Below are the code and all the weights of a small trained network. Each question names an input and a class and asks about switching units off, where a switched-off unit gives its printed mean instead of its output.

import numpy as np


def w(rows, s, z=0):
    codes = np.array(rows[::2]) - 128.0
    scale = np.full(codes.shape[1], s)
    scale[-1] = z or s
    return codes * scale


def norm(h):
    return h / np.sqrt((h * h).mean(-1, keepdims=True) + 1e-5)


def f(y):
    return y / 2 * (1 + np.tanh(0.7978845608 * (y + 0.044715 * y**3)))


def log_softmax(a):
    a = a - a.max(-1, keepdims=True)
    return a - np.log(np.exp(a).sum(-1, keepdims=True))


def net(x, mask):
    res = np.array(x, float).reshape(1, 6) / 4 @ E
    u = 0
    for l in range(4):
        y = f(norm(res) @ A[l][:, :-1].T + A[l][:, -1])
        res = res + np.where(mask[u : u + 6], y, B[l][:, -1]) @ B[l][:, :-1]
        u += 6
    return log_softmax(norm(res)[-1] @ U[:, :-1].T + U[:, -1])


A, B = {}, {}
E = w([
[129,128,129,129,130,131],'x0',
[95,60,237,87,140,87],'x1',
[24,77,89,165,133,183],'x2',
[128,146,169,145,3,172],'x3',
[133,125,127,129,129,132],'x4',
[127,129,128,124,127,129],'x5',
],0.0029)
A[0] = w([
[101,13,209,5,226,58,1],'0.n1',
[144,172,4,184,232,106,95],'0.n2',
[79,105,151,65,133,92,53],'0.n3',
[58,67,139,170,84,240,38],'0.n4',
[199,160,154,133,196,90,83],'0.n5',
[28,115,90,158,150,109,104],'0.n6',
],0.003,0.0018)
B[0] = w([
[89,201,153,236,137,91,242],'0.n1',
[123,96,221,2,139,113,249],'0.n2',
[98,129,164,135,129,137,107],'0.n3',
[99,107,65,112,95,38,153],'0.n4',
[91,158,103,104,101,79,154],'0.n5',
[114,76,82,99,132,159,159],'0.n6',
],0.004,0.0015)
A[1] = w([
[100,79,185,92,210,89,122],'1.n1',
[83,122,192,167,84,96,112],'1.n2',
[155,86,97,1,155,99,159],'1.n3',
[93,95,115,75,157,135,186],'1.n4',
[151,157,78,165,12,183,77],'1.n5',
[190,249,215,137,117,100,248],'1.n6',
],0.004,0.0017)
B[1] = w([
[146,208,102,167,31,145,183],'1.n1',
[146,62,20,49,100,164,150],'1.n2',
[130,148,7,130,112,165,171],'1.n3',
[126,107,73,211,108,206,160],'1.n4',
[78,172,149,254,90,113,179],'1.n5',
[252,122,98,101,118,140,253],'1.n6',
],0.0032,0.0033)
A[2] = w([
[135,145,180,147,130,121,112],'2.n1',
[46,89,85,93,205,159,39],'2.n2',
[130,102,156,86,61,125,89],'2.n3',
[180,149,254,98,151,18,8],'2.n4',
[3,50,174,166,162,120,70],'2.n5',
[180,116,122,53,111,130,25],'2.n6',
],0.0051,0.0017)
B[2] = w([
[194,132,109,117,200,109,132],'2.n1',
[200,102,175,183,197,226,209],'2.n2',
[127,77,176,147,85,174,133],'2.n3',
[97,47,77,224,167,90,252],'2.n4',
[139,253,218,30,136,34,242],'2.n5',
[80,160,155,99,186,159,149],'2.n6',
],0.004,0.0022)
A[3] = w([
[161,1,162,173,105,165,3],'3.n1',
[212,112,139,163,68,186,53],'3.n2',
[144,47,205,90,72,105,104],'3.n3',
[176,144,111,45,177,101,86],'3.n4',
[179,89,140,136,141,56,73],'3.n5',
[196,149,215,92,146,77,82],'3.n6',
],0.0065,0.0035)
B[3] = w([
[227,158,169,30,253,155,137],'3.n1',
[173,163,202,134,219,114,217],'3.n2',
[143,30,36,17,119,152,189],'3.n3',
[49,154,98,58,85,63,229],'3.n4',
[115,65,84,169,109,136,201],'3.n5',
[39,110,182,154,148,225,253],'3.n6',
],0.0044,0.0018)
U = w([
[136,202,46,1,130,70,144],'0',
[109,115,53,155,204,250,223],'1',
[129,49,103,233,175,30,158],'2',
[29,171,242,108,198,113,192],'3',
[235,212,185,183,90,131,124],'4',
[44,156,107,231,21,171,46],'5',
[223,27,170,45,160,168,171],'6',
[60,53,158,17,18,145,2],'7',
],0.011,0.00088)

Each question gives the input, the list of numbers given to net, and the class t.
The units are the neurons (one row each of A and B). Each row of codes is followed by its name. A weight is (code - 128) times the scale printed after its matrix; where a second scale follows, it is the last column's (A, B and U).
mask holds one flag per neuron, layer by layer. A switched-off neuron (its flag False) gives its mean, the last column of its row in B, instead of its output. The means were averaged over made-up inputs and are rounded, as every weight is.
A unit's drop is (log p(t) with every unit on - log p(t) with that unit switched off) / (log p(t) with every unit on - log p(t) with every unit switched off).
The circuit of an input: a set's keep is (log p(t) with only the set's units on - log p(t) with every unit switched off) / (log p(t) with every unit on - log p(t) with every unit switched off). Starting from the 12 units with the biggest drops (on a tie, the unit counted first), units are removed one at a time, each time the one whose removal leaves the highest keep (on an exact tie, the one counted first), for as long as the keep stays at least 0.8.
units of the circuit, in order: the units of the circuit, biggest drop first
unit that matters most: the unit with the biggest drop
k most important neurons: the k neurons with the biggest drops, biggest first
k most important neurons of layer l: the k neurons of layer l with the biggest drops, biggest first
drop when u is switched off: that unit's drop, to one decimal
input [-7,2,-3,5,-5,6], class 6: unit that matters most -> 3.n3
input [-4,5,0,6,8,0], class 6: units of the circuit, in order -> [3.n1, 2.n5]
input [-5,5,0,0,7,8], class 2: 3 most important neurons -> [0.n1, 2.n4, 0.n2]
input [-4,2,3,-7,8,1], class 3: units of the circuit, in order -> [2.n5, 1.n6]
input [2,1,5,-8,-4,8], class 3: 3 most important neurons -> [2.n5, 1.n6, 0.n1]
input [-5,4,-1,-4,3,3], class 2: 2 most important neurons -> [0.n1, 2.n4]
input [6,3,-4,0,-7,-3], class 2: 2 most important neurons -> [2.n4, 0.n1]
input [8,3,8,0,1,-2], class 3: 4 most important neurons -> [1.n6, 2.n5, 0.n2, 2.n2]
input [5,-4,0,0,-1,4], class 0: 2 most important neurons -> [0.n2, 2.n4]
input [-2,-2,-6,0,-7,6], class 0: 3 most important neurons -> [3.n4, 0.n1, 2.n2]
input [7,-2,-7,0,-5,-1], class 0: 2 most important neurons of layer 0 -> [0.n1, 0.n5]
input [-5,2,-2,1,-8,-4], class 6: 3 most important neurons -> [2.n5, 1.n6, 1.n2]
input [-4,-4,0,-2,4,-6], class 0: 3 most important neurons of layer 3 -> [3.n6, 3.n4, 3.n5]
input [-1,1,1,-3,6,7], class 3: 3 most important neurons -> [1.n6, 0.n1, 0.n6]
input [7,7,-2,-1,3,-1], class 2: units of the circuit, in order -> [2.n4]
input [6,6,0,-1,-5,-4], class 2: 2 most important neurons -> [0.n1, 2.n4]
input [-8,0,0,-4,-1,4], class 0: 2 most important neurons -> [1.n1, 0.n2]
input [8,2,4,0,6,-7], class 3: 3 most important neurons -> [1.n6, 2.n5, 0.n2]
input [7,2,-8,1,5,2], class 6: 2 most important neurons of layer 0 -> [0.n4, 0.n1]
input [8,4,8,-2,-5,-1], class 3: units of the circuit, in order -> [2.n5]
input [-1,-6,0,3,8,-7], class 4: 2 most important neurons of layer 3 -> [3.n2, 3.n6]
input [3,1,-2,-5,-6,6], class 2: 2 most important neurons of layer 2 -> [2.n4, 2.n5]
input [7,-4,-6,-1,5,4], class 0: drop when 3.n4 is switched off -> 0.6
input [-3,1,-7,4,8,-5], class 6: drop when 0.n5 is switched off -> 0.0
